Here is a tiny trained network, its code and every weight. The questions are about switching its units off for an input and a class, where a switched-off unit gives its printed mean instead of its output.

import numpy as np


def w(rows, s, z=0):
    codes = np.array(rows[::2]) - 128.0
    scale = np.full(codes.shape[1], s)
    scale[-1] = z or s
    return codes * scale


def norm(h):
    return h / np.sqrt((h * h).mean(-1, keepdims=True) + 1e-5)


def f(y):
    return y / 2 * (1 + np.tanh(0.7978845608 * (y + 0.044715 * y**3)))


def log_softmax(a):
    a = a - a.max(-1, keepdims=True)
    return a - np.log(np.exp(a).sum(-1, keepdims=True))


def net(x, mask):
    res = np.array(x, float).reshape(1, 7) / 4 @ E
    u = 0
    for l in range(3):
        y = f(norm(res) @ A[l][:, :-1].T + A[l][:, -1])
        res = res + np.where(mask[u : u + 6], y, B[l][:, -1]) @ B[l][:, :-1]
        u += 6
    return log_softmax(norm(res)[-1] @ U[:, :-1].T + U[:, -1])


A, B = {}, {}
E = w([
[131,108,137,95,80,1],'x0',
[146,130,55,71,77,163],'x1',
[175,121,195,76,34,167],'x2',
[27,156,158,232,78,83],'x3',
[103,149,164,41,163,158],'x4',
[117,180,69,138,88,60],'x5',
[147,234,137,135,156,122],'x6',
],0.0038)
A[0] = w([
[194,80,198,170,100,144,75],'L0N1',
[54,140,104,160,164,170,47],'L0N2',
[81,105,70,102,154,55,77],'L0N3',
[123,246,117,181,143,73,3],'L0N4',
[121,125,138,179,2,97,137],'L0N5',
[168,121,55,126,135,82,159],'L0N6',
],0.0083,0.0018)
B[0] = w([
[236,89,83,180,75,127,179],'L0N1',
[78,109,165,160,157,195,175],'L0N2',
[181,54,134,108,199,52,176],'L0N3',
[176,254,137,168,118,76,191],'L0N4',
[56,90,135,101,3,79,252],'L0N5',
[115,67,30,120,192,180,181],'L0N6',
],0.0064,0.0039)
A[1] = w([
[93,179,119,179,134,128,84],'L1N1',
[159,149,84,95,80,57,83],'L1N2',
[189,143,151,158,51,50,60],'L1N3',
[76,157,139,204,116,210,180],'L1N4',
[112,236,177,208,112,70,4],'L1N5',
[116,81,127,104,197,2,39],'L1N6',
],0.0072,0.0018)
B[1] = w([
[106,140,155,134,166,150,151],'L1N1',
[93,118,216,168,227,133,216],'L1N2',
[147,52,136,172,143,156,250],'L1N3',
[110,38,183,132,214,73,250],'L1N4',
[142,220,2,115,95,189,225],'L1N5',
[199,139,77,67,191,36,227],'L1N6',
],0.0076,0.0024)
A[2] = w([
[176,176,183,43,112,190,73],'L2N1',
[194,150,202,28,112,183,6],'L2N2',
[31,129,135,125,46,56,103],'L2N3',
[93,215,139,158,150,126,120],'L2N4',
[98,55,119,94,173,152,183],'L2N5',
[142,254,112,191,154,137,40],'L2N6',
],0.0098,0.0017)
B[2] = w([
[193,151,180,117,107,158,198],'L2N1',
[187,240,149,112,70,138,213],'L2N2',
[93,111,148,8,107,140,242],'L2N3',
[94,149,141,187,98,74,173],'L2N4',
[121,189,148,155,142,162,253],'L2N5',
[74,145,59,166,64,107,206],'L2N6',
],0.013,0.0041)
U = w([
[173,109,72,80,225,1,134],'0',
[229,214,166,109,85,174,193],'1',
[153,135,42,147,210,180,2],'2',
[29,199,42,201,73,54,165],'3',
[169,23,152,185,91,144,67],'4',
[40,72,140,39,53,80,184],'5',
[59,121,179,206,221,175,158],'6',
],0.0099,0.0024)

Each question gives the input, the list of numbers given to net, and the class t.
The units are the neurons (one row each of A and B). Each row of codes is followed by its name. A weight is (code - 128) times the scale printed after its matrix; where a second scale follows, it is the last column's (A, B and U).
mask holds one flag per neuron, layer by layer. A switched-off neuron (its flag False) gives its mean, the last column of its row in B, instead of its output. The means were averaged over made-up inputs and are rounded, as every weight is.
A unit's drop is (log p(t) with every unit on - log p(t) with that unit switched off) / (log p(t) with every unit on - log p(t) with every unit switched off).
The circuit of an input: a set's keep is (log p(t) with only the set's units on - log p(t) with every unit switched off) / (log p(t) with every unit on - log p(t) with every unit switched off). Starting from the 12 units with the biggest drops (on a tie, the unit counted first), units are removed one at a time, each time the one whose removal leaves the highest keep (on an exact tie, the one counted first), for as long as the keep stays at least 0.8.
units of the circuit, in order: the units of the circuit, biggest drop first
top k neurons: the k neurons with the biggest drops, biggest first
k most important neurons of layer l: the k neurons of layer l with the biggest drops, biggest first
input [0,2,6,-6,-8,0,-6], class 4: 2 most important neurons of layer 2	L2N3, L2N2
input [2,-3,-8,2,6,1,-8], class 0: units of the circuit, in order	L1N6
input [5,-5,2,-2,-1,4,4], class 3: units of the circuit, in order	L1N5, L2N6
input [-4,8,-1,6,2,-4,-7], class 6: 2 most important neurons of layer 0	L0N2, L0N5
input [-4,8,8,2,-4,0,6], class 5: 3 most important neurons of layer 0	L0N5, L0N4, L0N3
input [7,4,-5,-3,4,-7,7], class 0: 2 most important neurons of layer 0	L0N3, L0N2
input [5,5,-1,3,7,5,-3], class 0: units of the circuit, in order	L0N3, L1N6
input [2,0,7,4,-5,-8,0], class 4: units of the circuit, in order	L0N1, L2N2
input [4,8,-4,2,-1,-6,-4], class 0: units of the circuit, in order	L0N3, L1N6
input [6,2,2,0,8,2,0], class 0: top 4 neurons	L1N6, L0N3, L0N2, L0N5
input [0,-6,-6,-2,1,-3,2], class 3: top 2 neurons	L2N6, L0N6
input [0,3,6,-5,-8,-5,1], class 4: units of the circuit, in order	L0N1, L1N3
input [-1,-1,5,4,2,3,2], class 5: top 2 neurons	L0N5, L2N3
input [7,0,1,5,-2,7,-5], class 5: units of the circuit, in order	L2N3
input [-7,3,5,4,2,5,3], class 3: top 2 neurons	L1N5, L0N4
input [2,-6,5,8,-4,-1,-6], class 5: top 2 neurons	L2N3, L0N5
input [8,4,-4,7,-8,6,1], class 5: top 2 neurons	L0N5, L2N3
input [4,0,-8,7,5,-6,-6], class 0: top 2 neurons	L1N6, L0N3
input [0,4,-7,1,3,-5,-6], class 6: top 2 neurons	L0N2, L2N5
input [6,-8,2,-4,0,0,0], class 0: units of the circuit, in order	L1N6
input [7,-2,3,2,1,-8,-6], class 4: top 2 neurons	L0N1, L1N3
input [5,8,-5,0,-4,-6,2], class 0: top 2 neurons	L0N3, L1N6
